Below is a small trained network, with its code and all its weights. Each question gives an input and a class and asks what happens when units are switched off, that is, made to give their printed mean instead of their output.

import numpy as np


def w(rows, s, z=0):
    codes = np.array(rows[::2]) - 128.0
    scale = np.full(codes.shape[1], s)
    scale[-1] = z or s
    return codes * scale


def norm(h):
    return h / np.sqrt((h * h).mean(-1, keepdims=True) + 1e-5)


def f(y):
    return np.maximum(y, 0)


def log_softmax(a):
    a = a - a.max(-1, keepdims=True)
    return a - np.log(np.exp(a).sum(-1, keepdims=True))


def net(x, mask):
    res = np.array(x, float).reshape(1, 5) / 4 @ E
    u = 0
    for l in range(2):
        y = f(norm(res) @ A[l][:, :-1].T + A[l][:, -1])
        res = res + np.where(mask[u : u + 16], y, B[l][:, -1]) @ B[l][:, :-1]
        u += 16
    return log_softmax(norm(res)[-1] @ U[:, :-1].T + U[:, -1])


A, B = {}, {}
E = w([
[121,118,119,240],'x0',
[128,126,127,128],'x1',
[127,191,4,128],'x2',
[1,121,131,110],'x3',
[128,128,127,128],'x4',
],0.013)
A[0] = w([
[130,121,144,219,36],'L0N1',
[110,100,101,195,63],'L0N2',
[125,160,83,145,153],'L0N3',
[115,144,51,124,18],'L0N4',
[92,127,80,117,9],'L0N5',
[39,133,145,126,47],'L0N6',
[58,132,145,123,57],'L0N7',
[22,137,122,120,3],'L0N8',
[103,118,145,120,4],'L0N9',
[161,107,141,130,63],'L0N10',
[112,125,125,252,167],'L0N11',
[126,110,124,187,36],'L0N12',
[127,111,149,118,133],'L0N13',
[135,157,24,123,53],'L0N14',
[144,147,143,129,51],'L0N15',
[39,125,126,122,166],'L0N16',
],0.026,0.0042)
B[0] = w([
[117,105,245,163,197],'L0N1',
[152,131,91,37,184],'L0N2',
[133,177,127,87,189],'L0N3',
[68,169,164,161,189],'L0N4',
[90,160,133,153,165],'L0N5',
[221,92,150,122,202],'L0N6',
[200,95,157,139,186],'L0N7',
[76,213,128,164,209],'L0N8',
[121,110,177,140,145],'L0N9',
[123,130,171,126,153],'L0N10',
[118,117,3,223,246],'L0N11',
[112,126,203,133,170],'L0N12',
[166,132,151,140,156],'L0N13',
[209,95,110,138,225],'L0N14',
[124,109,146,125,135],'L0N15',
[72,74,63,39,218],'L0N16',
],0.057,0.014)
A[1] = w([
[134,101,89,62,135],'L1N1',
[75,210,182,68,11],'L1N2',
[114,107,135,127,121],'L1N3',
[176,133,194,89,139],'L1N4',
[127,128,127,128,112],'L1N5',
[142,79,181,164,79],'L1N6',
[17,193,98,118,95],'L1N7',
[3,154,183,172,101],'L1N8',
[114,27,131,102,80],'L1N9',
[143,36,113,97,87],'L1N10',
[43,126,97,196,77],'L1N11',
[88,127,151,150,65],'L1N12',
[121,100,132,129,106],'L1N13',
[92,120,216,26,89],'L1N14',
[130,200,129,120,84],'L1N15',
[71,171,166,83,2],'L1N16',
],0.025,0.0064)
B[1] = w([
[205,153,189,201,206],'L1N1',
[34,71,189,213,160],'L1N2',
[136,108,124,127,141],'L1N3',
[177,211,211,101,254],'L1N4',
[131,125,132,134,128],'L1N5',
[75,152,21,172,222],'L1N6',
[21,142,31,84,190],'L1N7',
[136,101,236,188,163],'L1N8',
[114,26,99,105,204],'L1N9',
[117,33,104,119,219],'L1N10',
[154,171,203,3,221],'L1N11',
[147,104,167,147,141],'L1N12',
[129,103,120,124,147],'L1N13',
[42,182,139,34,226],'L1N14',
[143,40,191,106,172],'L1N15',
[78,58,183,192,142],'L1N16',
],0.048,0.0098)
U = w([
[90,236,177,76,122],'0',
[112,125,181,214,255],'1',
[131,78,177,34,102],'2',
[132,36,65,151,139],'3',
[229,179,179,118,84],'4',
[204,160,47,199,66],'5',
[4,119,139,124,89],'6',
[83,178,27,91,182],'7',
],0.028,0.0031)

Each question gives the input, the list of numbers given to net, and the class t.
The units are the neurons (one row each of A and B). Each row of codes is followed by its name. A weight is (code - 128) times the scale printed after its matrix; where a second scale follows, it is the last column's (A, B and U).
mask holds one flag per neuron, layer by layer. A switched-off neuron (its flag False) gives its mean, the last column of its row in B, instead of its output. The means were averaged over made-up inputs and are rounded, as every weight is.
A unit's drop is (log p(t) with every unit on - log p(t) with that unit switched off) / (log p(t) with every unit on - log p(t) with every unit switched off).
The circuit of an input: a set's keep is (log p(t) with only the set's units on - log p(t) with every unit switched off) / (log p(t) with every unit on - log p(t) with every unit switched off). Starting from the 12 units with the biggest drops (on a tie, the unit counted first), units are removed one at a time, each time the one whose removal leaves the highest keep (on an exact tie, the one counted first), for as long as the keep stays at least 0.8.
circuit, biggest first: the units of the circuit, biggest drop first
most important unit: the unit with the biggest drop
top k neurons: the k neurons with the biggest drops, biggest first
k most important neurons of layer l: the k neurons of layer l with the biggest drops, biggest first
input [5,2,-2,0,3], class 1: circuit, biggest first -> [L0N1]
input [-5,-4,-4,-3,4], class 0: top 2 neurons -> [L0N16, L0N14]
input [-8,2,-5,-8,-1], class 0: top 4 neurons -> [L0N11, L0N16, L0N14, L0N8]
input [-8,-3,0,-7,-1], class 0: circuit, biggest first -> [L0N11, L1N14]
input [8,2,5,-5,2], class 5: top 3 neurons -> [L0N11, L0N14, L0N16]
input [8,-2,-2,4,-8], class 3: circuit, biggest first -> [L0N11, L0N16]
input [-1,4,2,2,-8], class 6: 3 most important neurons of layer 0 -> [L0N4, L0N8, L0N16]
input [4,-2,-5,8,8], class 3: top 2 neurons -> [L0N16, L0N6]
input [7,2,-4,0,3], class 1: 4 most important neurons of layer 0 -> [L0N1, L0N16, L0N14, L0N12]
input [7,-8,-6,1,-8], class 3: top 4 neurons -> [L0N8, L0N11, L0N4, L0N2]
input [2,-5,-1,-5,-6], class 1: 3 most important neurons of layer 0 -> [L0N16, L0N14, L0N1]
input [5,4,-1,5,2], class 3: top 3 neurons -> [L0N16, L0N6, L0N11]
input [-2,-1,8,-5,5], class 4: 3 most important neurons of layer 0 -> [L0N14, L0N11, L0N3]
input [-7,5,1,-1,3], class 4: most important unit -> L0N8
input [-8,-3,2,0,0], class 4: top 3 neurons -> [L0N8, L0N16, L0N1]
input [4,2,3,6,3], class 7: top 2 neurons -> [L0N8, L0N16]
input [6,-3,1,6,4], class 7: 2 most important neurons of layer 0 -> [L0N8, L0N11]
input [-7,-3,5,2,0], class 6: top 3 neurons -> [L0N4, L0N11, L1N7]
input [-2,-7,2,-8,-1], class 4: top 2 neurons -> [L0N11, L0N16]
input [-4,0,-6,0,-2], class 0: top 3 neurons -> [L0N11, L0N14, L0N16]
input [5,8,-7,-2,-2], class 1: circuit, biggest first -> [L0N16]
input [-4,2,-3,-6,0], class 0: 4 most important neurons of layer 0 -> [L0N16, L0N14, L0N8, L0N11]
input [2,1,1,-5,-7], class 5: top 2 neurons -> [L0N16, L0N8]
input [-2,-8,3,3,-8], class 6: top 2 neurons -> [L0N4, L0N8]
input [1,-2,-2,2,-7], class 3: 2 most important neurons of layer 0 -> [L0N16, L0N6]
